Below are the code and all the weights of a small trained network. Each question names an input and a target symbol and asks about switching units off, where a switched-off unit gives its printed mean instead of its output.

import numpy as np


def w(rows, s, z=0):
    codes = np.array(rows[::2]) - 128.0
    scale = np.full(codes.shape[1], s)
    scale[-1] = z or s
    return codes * scale


def f(y):
    return np.maximum(y, 0)


def softmax(a):
    e = np.exp(a - a.max(-1, keepdims=True))
    return e / e.sum(-1, keepdims=True)


def log_softmax(a):
    a = a - a.max(-1, keepdims=True)
    return a - np.log(np.exp(a).sum(-1, keepdims=True))


def net(x, mask):
    ids = ['αβγμξσφ'.index(c) for c in x.split()]
    T = len(ids)
    res = E[ids] + P[:T]
    u = 0
    for l in range(2):
        r = res
        for j in range(2):
            rows = slice(2 * j, 2 * j + 2)
            q, k, v = (r @ M[l][rows].T for M in (Q, K, V))
            z = softmax(np.where(np.tri(T) > 0, q @ k.T / 2**0.5, -1e9)) @ v
            o = O[l][rows]
            res = res + np.where(mask[u + j], z, o[:, -1]) @ o[:, :-1]
        u += 2
        y = f(res @ A[l][:, :-1].T + A[l][:, -1])
        res = res + np.where(mask[u : u + 12], y, B[l][:, -1]) @ B[l][:, :-1]
        u += 12
    return log_softmax(res[-1] @ U[:, :-1].T + U[:, -1])


Q, K, V, O, A, B = {}, {}, {}, {}, {}, {}
E = w([
[115,81,63,120,109,117,109,140,166,94],'α',
[155,84,174,238,92,131,129,168,86,91],'β',
[103,88,165,120,200,250,58,98,111,173],'γ',
[179,119,156,88,58,211,157,76,126,108],'μ',
[134,99,43,207,134,142,174,165,94,82],'ξ',
[169,155,77,119,105,127,142,198,129,200],'σ',
[180,43,149,83,54,83,95,181,145,182],'φ',
],0.019)
P = w([
[106,140,231,114,184,71,111,197,71,30],'0',
[141,178,186,94,130,98,165,227,75,130],'1',
[132,104,163,130,98,100,139,178,102,92],'2',
[138,126,117,146,125,127,143,148,139,118],'3',
[183,126,152,135,69,133,147,126,160,187],'4',
[143,145,66,120,73,178,106,104,189,153],'5',
[164,96,92,180,86,158,128,70,185,180],'6',
[189,135,80,190,76,175,127,58,200,239],'7',
[153,58,90,205,36,139,133,69,232,171],'8',
[137,112,45,254,88,199,84,55,213,185],'9',
],0.0072)
Q[0] = w([
[239,62,97,171,29,152,158,119,180,112],'0.h1',
[192,90,97,175,48,175,170,138,166,217],'0.h1',
[2,177,169,54,194,89,127,104,126,144],'0.h2',
[96,188,197,108,166,108,158,74,69,135],'0.h2',
],0.0063)
K[0] = w([
[149,159,34,185,61,74,116,51,161,192],'0.h1',
[121,94,69,230,52,146,111,43,218,152],'0.h1',
[234,181,166,72,106,46,199,205,53,2],'0.h2',
[129,90,63,69,99,53,183,194,82,61],'0.h2',
],0.0046)
V[0] = w([
[71,49,146,170,154,48,2,115,120,38],'0.h1',
[135,204,166,108,174,73,123,166,149,168],'0.h1',
[119,60,144,188,177,215,81,136,101,202],'0.h2',
[176,161,150,138,41,173,215,76,143,47],'0.h2',
],0.0056)
O[0] = w([
[146,104,93,96,6,88,125,153,77,145,3],'0.h1',
[254,149,141,118,180,135,84,153,86,137,46],'0.h1',
[75,25,165,39,116,231,124,160,130,247,252],'0.h2',
[57,203,200,206,112,93,157,109,197,177,182],'0.h2',
],0.0075,0.0054)
A[0] = w([
[109,134,95,131,96,184,121,145,110,189,192],'0.n1',
[130,192,150,171,119,120,186,107,126,93,130],'0.n2',
[193,166,102,180,75,163,188,143,118,123,178],'0.n3',
[169,82,126,189,141,178,106,119,165,142,255],'0.n4',
[108,109,67,116,73,130,155,113,140,149,195],'0.n5',
[52,60,157,81,144,175,140,131,132,117,145],'0.n6',
[115,198,139,144,74,135,254,148,154,167,179],'0.n7',
[99,199,137,135,104,79,169,103,157,103,140],'0.n8',
[145,63,148,93,126,100,80,107,129,152,147],'0.n9',
[138,117,81,135,140,156,179,131,80,111,127],'0.n10',
[132,141,176,143,148,36,138,218,173,196,181],'0.n11',
[96,126,140,155,134,151,154,106,168,133,146],'0.n12',
],0.0069,0.0039)
B[0] = w([
[129,62,82,121,97,148,147,166,134,147,227],'0.n1',
[118,159,120,140,143,98,82,107,152,111,169],'0.n2',
[179,131,15,126,75,162,113,152,164,14,186],'0.n3',
[131,126,144,66,148,163,127,199,254,66,248],'0.n4',
[136,118,99,180,94,137,143,127,184,187,194],'0.n5',
[133,51,109,151,97,116,158,118,132,176,224],'0.n6',
[68,124,94,183,127,175,88,103,122,99,221],'0.n7',
[105,119,98,149,157,124,95,94,126,170,162],'0.n8',
[141,138,140,118,90,128,137,66,145,118,176],'0.n9',
[121,82,92,127,206,146,153,105,147,93,143],'0.n10',
[39,158,123,131,131,105,42,103,153,122,181],'0.n11',
[85,157,131,119,130,158,121,176,144,129,193],'0.n12',
],0.0066,0.011)
Q[1] = w([
[156,127,202,114,83,254,141,188,189,77],'1.h1',
[151,140,123,183,186,50,163,92,46,86],'1.h1',
[59,156,67,128,92,197,65,152,229,126],'1.h2',
[153,134,104,111,158,153,146,104,4,86],'1.h2',
],0.0051)
K[1] = w([
[133,60,83,169,128,147,117,174,208,227],'1.h1',
[114,199,155,109,139,120,136,117,2,152],'1.h1',
[140,103,154,127,104,110,99,170,232,123],'1.h2',
[145,158,164,108,126,70,122,99,55,155],'1.h2',
],0.0054)
V[1] = w([
[183,137,209,102,56,73,87,107,100,158],'1.h1',
[45,156,229,101,127,107,113,117,158,158],'1.h1',
[219,111,143,44,103,171,206,2,144,53],'1.h2',
[82,74,42,109,126,145,144,56,205,201],'1.h2',
],0.0051)
O[1] = w([
[189,94,102,217,139,200,37,167,172,140,55],'1.h1',
[169,49,83,116,117,254,122,155,104,131,113],'1.h1',
[33,119,62,153,151,121,95,127,122,127,118],'1.h2',
[168,174,92,121,190,59,87,78,44,66,255],'1.h2',
],0.0077,0.015)
A[1] = w([
[144,143,138,122,66,135,169,125,134,129,162],'1.n1',
[94,159,113,110,29,102,165,125,121,125,156],'1.n2',
[130,66,130,130,125,118,111,116,129,176,166],'1.n3',
[63,146,104,81,69,140,162,140,88,133,191],'1.n4',
[109,173,159,120,153,130,110,199,156,189,120],'1.n5',
[84,177,130,172,125,101,50,120,125,109,108],'1.n6',
[106,122,71,186,92,137,92,157,147,107,119],'1.n7',
[132,91,144,92,82,149,124,160,126,164,130],'1.n8',
[152,120,141,132,141,106,183,144,98,129,95],'1.n9',
[72,139,147,149,135,86,254,148,124,90,197],'1.n10',
[206,126,101,100,133,110,61,75,137,36,254],'1.n11',
[125,152,178,142,144,86,78,133,175,114,142],'1.n12',
],0.0081,0.0035)
B[1] = w([
[198,152,197,129,84,112,227,100,161,133,171],'1.n1',
[166,113,197,250,109,119,178,158,71,254,227],'1.n2',
[72,249,130,49,135,154,142,110,113,81,207],'1.n3',
[158,81,171,189,146,83,176,140,53,216,232],'1.n4',
[64,60,131,114,187,149,81,56,190,202,153],'1.n5',
[28,69,162,136,220,128,40,44,28,85,187],'1.n6',
[149,2,17,218,152,184,40,27,116,125,217],'1.n7',
[69,141,91,8,177,166,130,129,137,148,193],'1.n8',
[67,103,136,105,190,78,79,121,221,65,135],'1.n9',
[132,209,182,70,67,160,49,238,157,210,239],'1.n10',
[220,204,162,109,92,30,120,223,54,15,254],'1.n11',
[11,149,241,113,253,93,107,131,160,32,169],'1.n12',
],0.0046,0.0083)
U = w([
[193,124,125,147,92,81,130,112,60,95,239],'α',
[140,102,123,162,52,154,137,127,219,213,90],'β',
[112,96,151,92,161,188,166,152,109,143,178],'γ',
[3,124,113,158,136,100,57,99,137,109,23],'μ',
[95,145,193,126,119,74,158,150,87,164,129],'ξ',
[160,200,163,70,144,117,158,181,176,41,254],'σ',
[202,125,77,118,97,161,64,152,145,87,78],'φ',
],0.007,0.0013)

Each question gives the input, a string of symbols that net reads in full, and the target symbol t.
The units are the heads (2 rows each of Q, K, V and O) and the neurons (one row each of A and B). Each row of codes is followed by its name. A weight is (code - 128) times the scale printed after its matrix; where a second scale follows, it is the last column's (O, A, B and U).
mask holds one flag per unit, layer by layer, with each layer's heads first. A switched-off unit (its flag False) gives its mean, the last column of its rows in O or B, instead of its output. The means were averaged over made-up inputs and are rounded, as every weight is.
A unit's drop is (log p(t) with every unit on - log p(t) with that unit switched off) / (log p(t) with every unit on - log p(t) with every unit switched off).
The circuit of an input: a set's keep is (log p(t) with only the set's units on - log p(t) with every unit switched off) / (log p(t) with every unit on - log p(t) with every unit switched off). Starting from the 12 units with the biggest drops (on a tie, the unit counted first), units are removed one at a time, each time the one whose removal leaves the highest keep (on an exact tie, the one counted first), for as long as the keep stays at least 0.8.
circuit, biggest first: the units of the circuit, biggest drop first
top k neurons: the k neurons with the biggest drops, biggest first
k most important neurons of layer l: the k neurons of layer l with the biggest drops, biggest first
which heads matter: for each layer, one digit per head in row order, 1 if its drop is at least 0.15 and else 0, layers parted by /
input σ σ β μ μ μ σ μ σ, target μ: circuit, biggest first	(0.h2 0.n11)
input μ μ φ, target μ: circuit, biggest first	(0.n11 0.h2)
input σ β μ φ φ ξ, target φ: which heads matter	01 / 00
input μ μ ξ β γ σ, target γ: circuit, biggest first	(0.h2)
input φ σ ξ α, target ξ: which heads matter	10 / 11
input μ φ φ μ β, target μ: circuit, biggest first	(0.h2 1.n6 0.n11)
input φ γ σ σ β φ α σ μ, target α: circuit, biggest first	(1.h2 0.h2 1.n11 0.n6)
input ξ ξ γ ξ μ μ σ, target ξ: circuit, biggest first	(1.h1 0.h2 0.n10 1.n4)
input β γ μ μ μ μ β φ β, target φ: which heads matter	00 / 11
input σ β μ ξ φ ξ σ σ, target σ: which heads matter	11 / 11
input μ μ σ μ ξ μ μ, target μ: circuit, biggest first	(0.h2 0.n7 0.h1)
input φ β μ μ, target μ: circuit, biggest first	(0.h2 1.h2 0.h1 0.n7)
input μ σ σ μ μ σ μ β ξ, target β: 2 most important neurons of layer 0	(0.n4 0.n11)
input φ σ ξ μ β μ σ, target μ: which heads matter	11 / 00
input σ μ α μ φ μ β σ σ β, target σ: which heads matter	00 / 00
input γ σ σ μ μ μ, target γ: circuit, biggest first	(0.h1 0.h2)
input σ μ σ σ, target σ: which heads matter	11 / 00
input σ μ γ β σ α σ, target α: top 2 neurons	(0.n5 0.n6)
input μ σ μ μ σ ξ ξ β, target ξ: 2 most important neurons of layer 0	(0.n5 0.n10)
input μ β μ μ β μ ξ ξ σ, target ξ: which heads matter	00 / 11
input σ β μ, target β: which heads matter	00 / 01
input β γ β, target γ: which heads matter	01 / 00
input σ β β μ μ σ φ, target σ: which heads matter	11 / 01
input ξ σ γ μ μ ξ μ σ β, target ξ: which heads matter	01 / 10
input β α ξ β α, target β: which heads matter	00 / 01
